Moves between items:
!: maf->mir, tol->dos, gim->piz, pur->kem, tob->vuv, sot->pak, lig->mal, bev->ruf, kib->vov, gov->sot, rik->gok, mig->fem, vuv->mig, buz->rad, viv->gef, nul->sim, sim->zor, gef->buz, dos->tob, tep->mil, ziv->bev, nas->rik, fut->pur, kan->gov, mir->fut, lik->gim, mal->maf, sar->lik, fem->sar, reg->sut, kes->zof, pak->nul, bog->tol, piz->lop, ruf->biz, fud->bog, zof->fud, zor->nid, vov->kes, tus->reg, kem->kan, sut->nas, nop->tep, mil->kib, biz->tus, lop->viv, gok->lig, pep->nop, nid->ziv, rad->pep
^: maf->gef, tol->nid, gim->kem, pur->piz, tob->sim, sot->fem, lig->rad, bev->fud, kib->reg, gov->sar, rik->nop, mig->pak, vuv->nul, buz->mal, viv->mir, nul->vuv, sim->tob, gef->maf, dos->zor, tep->nas, ziv->bog, nas->tep, fut->lop, kan->lik, mir->viv, lik->kan, mal->buz, sar->gov, fem->sot, reg->kib, kes->biz, pak->mig, bog->ziv, piz->pur, ruf->zof, fud->bev, zof->ruf, zor->dos, vov->tus, tus->vov, kem->gim, sut->mil, nop->rik, mil->sut, biz->kes, lop->fut, gok->pep, pep->gok, nid->tol, rad->lig
§: maf->mal, tol->bog, gim->lik, pur->fut, tob->dos, sot->gov, lig->gok, bev->ziv, kib->mil, gov->kan, rik->nas, mig->vuv, vuv->tob, buz->gef, viv->lop, nul->pak, sim->nul, gef->viv, dos->tol, tep->nop, ziv->nid, nas->sut, fut->mir, kan->kem, mir->maf, lik->sar, mal->lig, sar->fem, fem->mig, reg->tus, kes->vov, pak->sot, bog->fud, piz->gim, ruf->bev, fud->zof, zof->kes, zor->sim, vov->kib, tus->biz, kem->pur, sut->reg, nop->pep, mil->tep, biz->ruf, lop->piz, gok->rik, pep->rad, nid->zor, rad->buz

In the rows, 75 stands for zero.

The rows follow the links: the fewer symbols apart two items are, the more alike their rows tend to be.

Each row is also shifted at random along 2 hidden directions that mean nothing.

Some items, each with a row of numbers:
ruf:   58    95    72    86    64    87    79    88    87    73    71    63    71    88    65    66    44    52    84    72    64    66    72    79    90    89    76    85    90    80    82    60    55    80    86    73    77    94    72    67    74    86    88
nop:   98    64    54    76    96    71    67    48    63    62    59    91    66    88    47    96    80    91    80    52    78    74    54    77    60    64    52    66    91    97    86    99    68    72    65    75    78    62    58    78    69    79    62
gov:   53    88    84    70    77    71    89    73    71    81    80    61    72    55    86    96    83    82    65    83    96    96    87    64    81    64    81    94    74    62    51    74    89    64    63   100    78    76    90   100    85    79    72
tus:   76    74    77    84    64    81    83    72    91    74    66    66    72    72    55    75    69    65    83    71    75    70    69    71    72    80    73    94    96    79    77    60    67    65    78    82    93    90    96    82    78    68    88
biz:   61    83    96    99    62    93    89    79   104    81    83    55    84    69    62    75    77    67    83    85    98    70    81    61    66    73    88    91    81    60    72    67    78    76    95    95    86   100    98    78    74    88    85
fud:   79    76    63    65    58    66    78    84    59    58    58    67    66    85    96    60    53    73    81    71    49    98    68   104    89    84    85    73    78    81    77    73    73    66    68    62    65    61    67    68    95    60    91
sar:   98    64    67    66    72    79    77    66    77    87    72    84    72    87    67    85    71    59    81    66    63    50    71    59    84    88    61    80    80    89    77    53    64    92    79    59    69    86    73    85    75    69    83
mil:  112    67    57    60    96    80    72    55    48    67    62    89    58    94    67    96    80    71    82    53    80    78    66    75    77    77    49    76    80    97    82    80    67    78    58    60    66    61    60    79    84    73    78
bev:   91    71    83    92    67    96    76    90    91    68    72    67    77    95    62    65    68    79    84    79    69    71    67    64    64    82    76    82    80    68    87    79    74    83    95    75    61    83    79    60    70    95    75
zor:   63    75    81    72    75    73    67    89    80    89    82    82    85    77    86    66    83    82    78    94    63    61    86    62    81    88    91    64    53    71    69    84    90    89    82    65    44    78    78    69    73    89    63
lop:   61    75    89    87    62    74    75    81    93    75    89    70    78    69    85    50    78    66    66    91    72    71    94    82    75    69    87    79    71    59    78    63    74    72    86    69    99    83    75    62    70    54    88
zof:   71    82    95    72    69    83    81    94    75    83    93    64    76    64   106    70    81    76    66    95    90    90    89    72    85    79    91    74    57    48    63    68    91    68    70    84    73    70    82    67    87    72    84
gok:   75    62    78    66    81    58    64    68    72    82    81    93    81    68    80    71    97    76    65    80    65    60    82    83    72    68    67    61    71    78    81    74    79    82    67    62    84    75    63    74    65    56    67
gef:  106    53    74   102    69    66    82    66    88    54    75    79    87    76    65    66   104   104    76    83    72    93    71    87    34    47    83    69    81    75    81    95    76    65    82    69    94    56    88    65    60    66    70
mal:  126    50    78    82    85    75    66    61    71    58    89    98    77    96    67    66   104    96    71    72    71    83    74    77    39    53    57    57    73    77    93   106    73    79    75    57    73    54    63    50    70    70    56
buz:   68    78    78    93    77    63    74    73    83    65    72    79    86    62    61    68    89    88    74    81    79    82    70    90    53    61    84    67    78    68    76    92    80    77    81    81    91    63    80    76    63    77    64
vuv:   72    71    53    74    70    70    65    68    69    71    50    79    77    87    57    81    67    82    87    66    58    56    59    71    66    81    78    78    82    99    68    82    70    78    76    74    57    86    80    83    75    91    60

The symbols that take the first to the second take the third to the fourth. What is the fourth?
Answer with the item's name.
A   76    85    90    68    78    87    79    69    89   104    89    77    74    74    69    84    72    54    72    76    78    44    92    52    90    83    66    86    73    70    64    52    76    90    80    79    71    93    79    78    75    75    78
B   95    51    45    83    85    58    70    56    66    48    36    77    68    80    49    73    66    85    87    57    57    88    51   104    55    68    60    66   100   102    91    97    56    69    71    57    90    55    60    74    70    74    68
C   69    81    81    77    68    89    66    91    83    89    85    77    87    84    85    66    79    82    79    91    71    63    78    62    77    80    84    62    64    73    74    80    91    90    95    72    47    85    73    60    75    89    61
D nas

A   64    77    88    71    92    64    60    78    81    86   106    92    78    68    78    76    99    74    63    85    84    63    88    68    64    65    70    52    57    61    78    82    88    81    76    75    87    71    67    66    61    74    55
B   73    64    52    52    72    59    67    79    61    75    65    80    74    79    87    80    73    79    72    76    44    70    70    78    90    83    83    75    68    93    62    76    86    71    62    63    52    69    68    88    82    68    73
C   95    62    99    73    66    89    71    71    92    88    92    84    76    82    76    70    85    63    72    85    72    66    88    71    77    72    69    83    73    66    75    53    74    73    78    67    81    81    80    70    72    59    85
D kib

A   60    76    61    84    70    58    75    81    81    62    65    77    80    68    73    55    69    75    82    75    58    81    66   108    67    74    77    62    78    67    87    76    62    68    76    61    98    71    69    64    65    67    79
B   27    73    76    58    85    48    71    70    73    95    87    78    82    53    86    72    72    49    67    68    58    53    87    87    96    82    73    70    67    75    70    48    76    79    70    72   103    79    59    89    70    59    74
C  107    67    77    56    74    89    84    83    63    74    82    80    63    87   101    77    74    82    74    70    78    86    85    85    84    75    75    78    62    72    74    72    68    69    63    68    62    64    69    67    90    68    87
D nid

A   77    79    94    73    75    86    73    68    86   101    87    83    74    75    62    89    80    58    72    77    79    49    86    44    89    78    73    87    70    74    72    53    83    87    83    77    73    94    87    83    70    72    80
B  100    86    89    94    86   101    86    72    78    60    83    65    71    80    68    76    84    91    78    78   110   105    73    66    55    61    72    86    80    61    80    97    78    69    74    96    82    73    85    68    80    93    75
C   40    89    94    74    65    74    79    98    91    98    91    67    77    63    92    52    69    39    67    79    73    60    94    90   107    91    81    67    64    57    82    37    71    79    75    72    96    91    70    72    70    59   101
D maf

A  122    63    86   104    60    98    88    69    93    67    79    75    75   101    50    78    86    98    86    83    86    80    71    58    40    67    75    96    87    74    79    84    80    75    88    81    66    79    95    69    70    86    70
B   97    63    72    67    69    65    87    62    66    71    74    80    79    70    81    98    97   101    64    81    79    94    80    65    68    62    86    93    73    78    54    88    98    64    57    88    62    62    91    97    90    74    72
C   61    68    93    83    73    68    75    61    94    88    93    75    76    52    67    83    95    74    66    85    82    67    88    61    69    61    81    94    77    65    58    70    83    65    77    88   103    89    93    90    72    62    71
D zor

A   54    79    36    71    56    59    77    93    51    61    35    59    75    83    81    60    37    71    92    61    41    82    54   109    98    90    91    76    81    96    81    69    69    61    70    64    65    69    64    81    83    80    88
B   78    85    96    58    93    88    75    85    64    95   107    79    62    63    86    89    82    77    62    79   115    75    95    50    85    75    61    71    63    58    70    71    81    82    64    90    75    75    71    76    79    68    70
C   88    75    61    61    78    73    70    61    68    87    58    83    67    93    60    89    58    65    84    61    54    52    70    69    85    89    60    82    84    97    78    62    69    84    76    63    55    88    74    82    75    79    79
D bog

A   82    72    58    67    60    72    89    95    60    59    53    66    66    87   100    63    62    78    81    81    61   104    67    96    80    89    90    73    66    79    77    67    77    62    69    65    69    57    69    69    87    68    87
B   54    75    80    78    64    68    78    66    87    81    74    63    79    66    56    75    64    55    77    69    80    70    74    76    82    75    75    91    94    82    67    52    65    75    70    85   100    91    84    92    74    61    92
C   74    82    76    66   102    78    63    67    69    80    85    87    71    71    60    94    85    72    68    64    99    76    73    60    73    76    55    69    76    73    77    84    77    81    64    82    84    73    67    86    80    82    60
D mal

A   88    75    65    61    63    78    79    93    60    68    66    80    65    83   102    64    68    72    76    67    66    93    77    95    87    80    76    73    72    77    79    70    78    61    65    64    72    59    71    64    92    67    96
B   53    91    72    74    78    80    73    73    79    94    80    74    76    72    61    90    62    68    75    75    76    52    71    52    85    86    75    86    77    85    60    72    74    90    85    83    62    93    73    92    71    91    59
C   68   102    87    91    87    95    83    94    74    70    86    66    66    71    83    71    68    78    75    75   112    82    72    71    70    76    65    66    75    53    87    86    66    77    79    94    75    71    68    58    77    88    80
D nul

A  107    67    59    80    66    84    74    84    76    59    63    77    72   111    65    63    65    84    92    73    54    74    58    86    68    78    77    75    74    92    92    72    67    89    87    57    52    70    70    55    75    84    77
B   67    75    52    45    72    51    77    69    52    79    52    75    76    71    90    84    57    69    77    67    42    81    71    88    93    88    82    81    67    99    63    61    74    69    61    63    62    68    68    96    86    65    79
C   70    84    89    88    55    80    89    93    79    73    83    63    88    71    93    65    82    98    74   104    78    93    88    71    60    62   104    75    71    57    69    88    92    66    83    89    67    73    92    73    81    80    75
D kib

A   33    85    79    72    70    71    83    70    89    90    66    59    81    62    74    78    64    48    70    69    73    56    83    76    97    83    81    90    89    69    63    43    62    70    76    85   105    94    84    93    74    64    86
B  119    74   103   100    85   102    76    79    79    64   104    88    77    92    63    71   104   102    73    87   111    99    78    61    32    50    67    70    74    53    88   113    84    76    79    80    79    60    77    56    76    89    58
C   86    81    59    72    75    69    87    74    61    56    57    66    63    80    84    90    61    71    75    58    81    98    66    93    81    80    70    88    94    83    71    68    71    65    60    83    81    64    79    92    85    72    85
D ziv

A   51    98    84    92    65    99    76    94    94    87    77    63    76    82    69    65    56    57    87    74    83    58    74    71    83    80    84    85    83    60    78    62    67    84    91    83    80   100    85    68    73    91    86
B   57    99    77    79    74    78    89    85    72    72    73    61    68    63    77    80    61    68    79    65   109    91    71    80    92    86    79    86    77    57    70    72    65    64    68   100    82    81    75    82    84    88    79
C   79    85    97    63    78    90    73    81    66    95   103    71    62    64   106    85    82    76    57    82   106    87   100    53    87    77    73    77    57    50    72    74    87    73    68    91    71    76    82    72    88    76    76
D piz

A  124    44    55    51    71    78    70    53    62    68    41    85    65   122    59    84    60    66    89    51    42    54    58    83    84    86    48    89    96   116    89    60    54    79    70    48    67    74    64    84    79    65    85
B   47    93    64    70    91    76    67    94    60    75    79    76    69    78    82    62    60    56    82    68    76    70    75    96    84    82    55    48    66    67    99    80    56    80    79    61    82    67    49    57    69    77    81
C   43    92    90    99    74    82    75    87    93    87    84    64    85    58    68    86    80    90    76    92    88    72    80    51    63    73   100    78    71    65    59    81   102    83    94    96    58    90    97    77    65   101    48
D kem

A   48    78    62    58    73    61    71    79    58    88    71    78    82    68    98    82    70    68    67    74    52    67    79    78    97    93    88    71    56    85    63    65    87    70    68    73    58    77    67    87    78    75    67
B   87    71    63    83    91    60    72    58    75    58    77    92    80    79    50    92    85    97    79    74    89    82    63    75    48    56    62    68    84    83    81   106    77    80    71    77    90    67    75    82    61    85    56
C   97    66    77    65    70    84    74    61    84    82    76    81    68    92    72    77    74    50    73    74    63    53    85    67    95    84    60    83    79    86    77    54    67    81    80    65    79    87    73    77    72    67    93
D tus

A   70    81    77    66    76    79    70    70    81    93    82    78    71    78    72    86    67    47    74    74    69    46    78    60    93    95    64    85    77    81    70    47    69    90    77    69    69    97    68    78    71    75    84
B   85    62    70    85    68    68    78    76    83    66    72    84    81    82    77    48    76    74    79    76    61    88    73   102    62    64    80    67    84    75    87    73    67    67    79    57    95    61    74    62    69    59    91
C   88    56    84    72    77    57    84    48    90    82    84    83    87    63    59    85   106    78    60    86    73    73    83    69    59    57    74    87    77    70    63    74    88    66    68    74    93    75    87    89    68    60    72
D maf

A   74    81    69    93    64    89    75    88    84    72    60    65    73    91    67    63    49    66    90    71    62    66    72    81    85    90    80    74    79    76    88    66    62    84    97    72    60    88    73    57    66    85    85
B   70    68    77    63    77    65    71    83    77    87    80    80    76    74    92    72    79    83    74    86    58    69    81    68    80    84    92    74    46    80    66    78    95    77    78    71    48    69    73    76    73    75    66
C   69    72    63    79    66    67    78    81    77    61    60    68    91    77    67    71    72    95    84    81    62    84    61    75    54    74    95    80    84    81    67    90    76    70    81    79    56    71    86    77    73    94    66
D zof

